[-17  13   1  14  25 -22   1  29 -39  -8   1 -20 -21  20  -5 -11  34 -24
 -48  -9   9 -21 -16 -27   8 -20  31  70  49 -10 -16   0  24  15 -18]  E
[-19  10  -9  15  11 -15  -4  17 -21   8  -6 -15  17   7  -5 -29  31  -6
  -1 -12   8 -43  -6 -16  13 -13  30  21  29   2 -27  19  40  11  -5]  X
[-14  23  -8  23  13 -11  -3   7 -21  12  -6  -2  29   3 -13 -22  19  -5
  -4  -8  10 -36  -9  -7   9 -17  23   9  29  -2 -32  15  29   9  11]  K
[ -7   5 -12  -5  14 -25   9   5 -23   2   5 -15  -2  10  19 -23  29   0
  -3   7  10 -19  -3 -12   3  -2  38  20   5 -18 -13  15  23  19 -19]  X
[  8  14   1   9   2  33   1  14  21   1  -1 -11 -34   7 -26  12  10 -11
 -34 -20 -14  10  -5 -17  13  -8  -5  48  26  30  -3 -21  16 -32   7]  E
[ -3   6 -11   6  13 -21   2 -10 -21  10   5   1  22  -5  15 -18   9   9
   5   8   6 -17  -3  -1  -3  -3  14 -16   0 -20 -23  20   4  15  -2]  K
[ 16 -15 -10 -21 -10   8   6 -22  23   8   2   2  -5 -14  23   8 -15  30
  31   7 -12  19  13  11  -8  21 -31 -42 -41   8   4   7  -9 -17  -8]  X
[ -9   9 -13   2  14 -34  16  -4 -28  -3  15 -11  10   8  10 -22  33 -27
   0   2  15 -12  -2  -8   4   1  41  25  23 -12 -10   4   3  15   5]  H
[ 23 -19   0 -10 -24  41   5 -40  56  -7  -7  21  16 -34   9  41 -61  61
  56   2 -17  38  16  40 -22  15 -94 -77 -60  28   7  -1 -39 -37  18]  W
[-31  42 -28  46   8   2  15 -11  12   6  -2 -32  78  12 -54 -44  46 -28
   7 -27  24 -60 -13  -9  22 -22  79  48  72  28 -65   5  71  -1  56]  W
[ -4 -15   0 -10  22 -29  -3   6 -33 -10  -1  -1 -24   3  44   3  -9   5
  -6  24   7   5   3   4  -4   9 -15 -12 -21 -35  19   6 -27  31 -41]  N
[-19  30 -16  34   9  -2  -6  12  -5  14  -6 -10  40   5 -31 -25  32 -19
 -12 -16   6 -42 -11 -10  21 -18  52  20  44   6 -41  10  45   5  21]  K
[  3   4 -14   2 -11  18  13 -37  38  15   8  -3  21 -15 -23 -10  16  -7
  10 -12  -4  -5   7  -5   3   9  -4 -21   9  24 -13  -4  11 -20  34]  Z
[  5  -2  -9 -15  12 -15  10   8 -21  -5 -10  13 -14   5  22   4   8  18
 -18  14   3  -7   5   7  -9  -9  16  -2   6 -20  17   0   0  19 -17]  F
[  5  -1  -2   1  -2   1   7  -7   0  -6   6  10   1  -9   9   4  -4   5
  14  -6  -3   9   5  12   1   4 -29 -18  -6   7   0  -2 -14 -17   6]  H
[  6  40 -30  11   3  24  22  11  31   9  -9 -10  -5  22 -40 -12  48 -24
 -36 -13   2 -18   1 -17  22 -12  92  56  57  24  -5 -28  49 -14  32]  F
[ -4   7 -10  -2  11  -9   3  18 -15  -1   5 -10 -23   8  14  -7  22  -1
  -9   4   1  -9   1 -16   8  -3  28  26   3  -9  -1   4  20  10 -24]  X
[ 15 -19   4 -11 -24  27   2 -39  40   9  -5  23  15 -28  -2  16 -29  27
  31  -8 -12  14  13  19 -14  14 -77 -74 -32  23   5   4 -21 -31  21]  Z
[ -9   5  -8  13   4 -15  -7  -7 -12   9  -6  10  40  -8   6 -11  -4  15
  16   0   6 -22  -3   9   0  -8   0 -31  -2 -13 -28  23   4   8   3]  K
[ 13  -3   4 -12   4  -5   7   5 -12  -7  10   6 -34  -3  19  13   0  -8
  -5   2  -6  20   3  -2   0   7 -14   4 -12  -4  26  -8 -27  -1  -9]  H
[ 21   5  11 -21  18   3   6  20 -19 -13   8 -10 -84  22  17  18  10 -11
 -52  12  -2  38  -9 -24  -1  -3  14  71   0 -16  31 -22 -14  -2 -35]  E
[ 28 -12  -2 -10 -18  38  -3 -40  49  17  -8  31  21 -33   8  22 -48  56
  47   1 -22  29  15  32 -13  16 -85 -91 -56  21  -3   5 -30 -44  19]  K
[-17  28 -12  18  25 -33   4  16 -48   4   6 -11   7  17   2 -29  35 -13
 -22   7  19 -36 -13 -18   8 -17  62  40  34 -26 -30  14  33  34  -7]  K
[ 14   5   0   0   2  19  -6  -5  10  11  -4  13  -6 -16   1  10 -14  21
   8   1 -12  10   3   7   1   0 -34 -25 -17   5   2   1  -7 -14   1]  K
[-18  -9   0  -6  15 -50   4  -7 -55  -5   9  -3  -3  -2  28 -19  16  -7
  -5  11  17 -25  -3 -15 -11  -6   7   0   9 -38  -5  24  -6  44 -22]  Z
[  9  63 -16  39  -2  57   3  52  44  12   1 -25 -57  26 -73   7  54 -39
 -73 -33 -17  -7 -15 -40  47  -9  94  96  60  48 -10 -46  58 -30  37]  K
[ -4   2  -3   9  -2  -2   2  -5   3   0   0   4  25 -10  -6  -5   3  -8
  13 -16  -1  -5   0   9   6   0 -18 -15   9  10  -7   2  -5 -12  16]  H
[  8 -19  10 -24   8 -31   4   2 -39 -17  12  15 -34 -12  50  20 -25  19
  14  20   0  27   9  14 -20   9 -54 -29 -37 -31  28   7 -48  19 -35]  H
[-10  11 -12   6  29 -22   5  18 -27  -8   5 -22 -24  18  18 -14  31 -23
 -29  11  11 -11  -4 -14  14  -1  46  37  17 -24   4  -6   9  29 -24]  N
[ 22  -3  -2  -6 -17  39   5  -9  43 -11   5   1 -27 -20   1  38 -36  32
  18  -3 -20  36   7  16  -6  11 -48 -22 -34  25  20 -17 -25 -23   7]  W
[ -2  -4 -14 -15  10 -28  14  -3 -23  -2  -8   6   4   2  25  -9  11  15
  -9  15   8 -12   5   9 -10  -3  24 -11   9 -25   7   7   1  27 -14]  F
[-11   7  -8  13  -7   3   6 -18   9   9   1  -4  19  -7 -24 -17  17 -15
   2 -16   4 -22  -2 -12   7  -3   0  -2  26  14 -18   4  16  -4  23]  Z
[-21  21  -9  20  19 -35  10  10 -42  -1   8 -18  24  13  -7 -35  44 -39
 -10 -10  20 -37 -10 -14  14 -13  48  45  51  -6 -23   7  29  18  11]  H
[ 19 -18   1 -10 -32  42  -2 -30  56   9  -1  17 -11 -32 -13  30 -35  19
  25 -16 -25  27  15  14  -4  18 -81 -65 -34  33  17  -8 -28 -36  21]  Z
[ 12  30 -19  20  -9  48   7 -18  52  23  -4   1  25  -5 -45  -9  17  -4
   6 -19 -10  -5   2   0  19  -1  19   0  17  40 -27 -12  31 -41  48]  K
[ 15 -26  -1 -18 -13  10  -6  -7  18   0  -4  10 -13 -22  31  22 -27  37
  26   4 -19  23  11  14 -10  15 -59 -51 -52   1  15  12 -27 -14 -25]  X
[ -7 -14  -2  -6   8 -36   4  -4 -34 -21   4  -6   1  -7  36   9 -16  22
  15  14  11   0  -4   9 -13  -4  -2  -7 -22 -34   2  20 -30  39 -25]  W
[ 15  11 -16  -1 -13  36  15 -14  47  12 -18  17  16  -2 -24   6   3  13
  -4 -11 -11   0   9  14   6   0   6 -19  10  32   5 -17  18 -33  31]  F
[  0  -9   0 -16   2 -22  10 -18 -20  -7  14   4 -25  -7  28  -1  -3   9
   0  13   6   9   4  -4 -17   9 -15 -18 -18 -26  10   6 -19  21 -19]  Z
[-16  22 -11  24  15 -15  -2   3 -22  15  -2  -5  36   5 -14 -30  28 -10
  -6  -3  11 -41 -10 -12  12 -15  40  16  34  -4 -38  16  32  11  12]  K
[ -7  -9  -9  -1   1 -19  16 -35   0  -6   3  -1  39 -15  17   0 -16  28
  33  11  11  -5   3  16 -14   6  -9 -30 -22  -7 -17  17 -14  14   8]  W
[-24   1  -4  17  12 -39   5  -5 -36  -1   1   1  51  -5   5 -25  16 -12
  15 -10  17 -35  -5   4   1  -9  -4 -10  25  -9 -28  23   3  14   8]  H
[ 11 -26   0 -20 -10  -7  14 -47  11  -9   0  15  30 -24  39  21 -44  50
  47  26   1  26   8  32 -28  17 -53 -62 -62  -9   4  16 -46   1  -3]  W
[  28  -34   10  -32  -16    9    5  -35   19   -6    5   33  -14  -37
   42   37  -61   51   52   13  -18   53   23   38  -26   26 -114  -91
  -74    2   30    2  -70  -25   -7]  H
[ -1   5  -4  -9  23 -41   7   5 -52  -4  12   1 -24   4  39  -8   7  13
 -11  27  12   0  -2  -7 -11  -2  22   9 -14 -49   0  16 -14  41 -34]  K
[ 36 -20  10 -32  -6  18   6   1   5 -29  11  12 -86 -19  51  60 -58  53
  10  24 -19  68  11  15 -24  14 -72 -20 -76 -17  56 -14 -70   2 -41]  W
[  3  -3  -6 -13   9 -12   4  13 -16  -4   9  -7 -34   1  29   1  12  10
  -7  10  -2   4   2 -10  -2   6   8   7 -17 -16   9   6   2  14 -34]  X
[ -8  22  -8  24   4   7  -4   8   3  13  -6   2  22  -3 -22  -7  11  -4
 -10 -11  -1 -20  -6  -6  14 -11  14   2  17   6 -24   5  21  -3  11]  K
[  3  -3  -2   0  12  14  -6   7   4   1  -9  -1 -20  -1   6   7  -6   1
  -1   4  -4  -1   7   1   9   3 -22  -6  -4   6  12  -8  -6  -2  -8]  N
[ 22  -8  -7 -11 -19  37   0   2  41   0 -21  26 -20 -16  -4  37 -31  34
   2  -3 -24  24  16  22  -2   3 -46 -42 -18  21  30 -16 -18 -26   3]  F
[ 16 -24   8 -14 -15  18  -2 -16  22 -19  -6  17 -15 -32  27  45 -64  56
  38   3 -16  39  10  33 -18   9 -92 -61 -62   1  23   3 -55  -9 -14]  W
[-14  -8 -15   4   3 -28   1 -14 -11  12  -2  -8  51  -3  17 -28  17   8
  24   1   8 -33  -1   2  -2   3  17 -27   0  -7 -32  30  22   9  -4]  X
[ 18  16  -9 -14   5  16  17  18   6  -2 -10   9 -49  13   0  14  18  -1
 -41   6  -8  11   4  -9   7  -5  40  33  14   0  34 -26   6   0  -6]  F
[ -2  -2  -6   0  -9   2   2  -8  10   1   9  -5 -14 -13  -5   3   8 -10
  -7 -11  -8   1   1  -8   2   6 -10 -11   4   4   5  -2  -3   2   4]  Z
[-13  15 -11  -1  18 -35  16   7 -36  -4  21 -24 -34  12   4 -23  49 -35
 -39   3  12 -17  -7 -36   6  -3  62  51  34 -27   1  -1  18  40 -12]  Z
[ -5   5  -8   0  13 -25  17  -4 -21 -19  12 -15 -15  -1  23   8  -1  13
  -2  12   8   7  -4  -4  -8   1  15  17 -10 -23   2   3 -14  31 -17]  W
[ 12   3  -9 -17   2  -1  14   7   0  -4 -10  15 -29   5  16  14   2  13
 -25   9  -5  11   5   2  -3  -1  21  -1  -3 -11  28 -12  -8   8 -13]  F
[-15  -9 -11   3  22 -28   2 -17 -18   5  -8  -2  41   3  24 -23   8  -2
  15  15  17 -28   5   6   0   4  13 -24   1 -18 -18  17   4  19  -4]  N
[-23  15 -19   9  20 -36  14  10 -33   2 -11  -5  31  15  -1 -30  45 -16
 -32   0  17 -44  -8  -8   7 -19  73  25  51 -20 -13   9  37  35  -2]  F
[-27  10 -23   9  23 -52  15  -7 -40   8 -12  -2  66  16   6 -47  46  -8
 -12   9  29 -60  -6  -3  -1 -17  83  13  51 -28 -33  23  40  37   7]  F
[ 30  -8   2 -16  -1  46   0  -8  39   1 -10  14 -40  -6  10  32 -29  19
   9  10 -16  36  17  14   2  16 -51 -28 -40  19  33 -23 -27 -31  -3]  N
[ -7  14  -9   7  26 -11   4  15 -20  -4   4 -15 -24  17  14 -12  21 -15
 -22   9  10 -11  -1 -11  11   0  29  29  16 -15   2  -9  12  17 -19]  N
[   9  -37    5  -23  -10  -11    8  -50    0  -15   -3   26   24  -35
   51   28  -68   68   68   28    1   33   13   45  -39   13 -106  -88
  -75  -17   10   24  -66    4  -19]  W
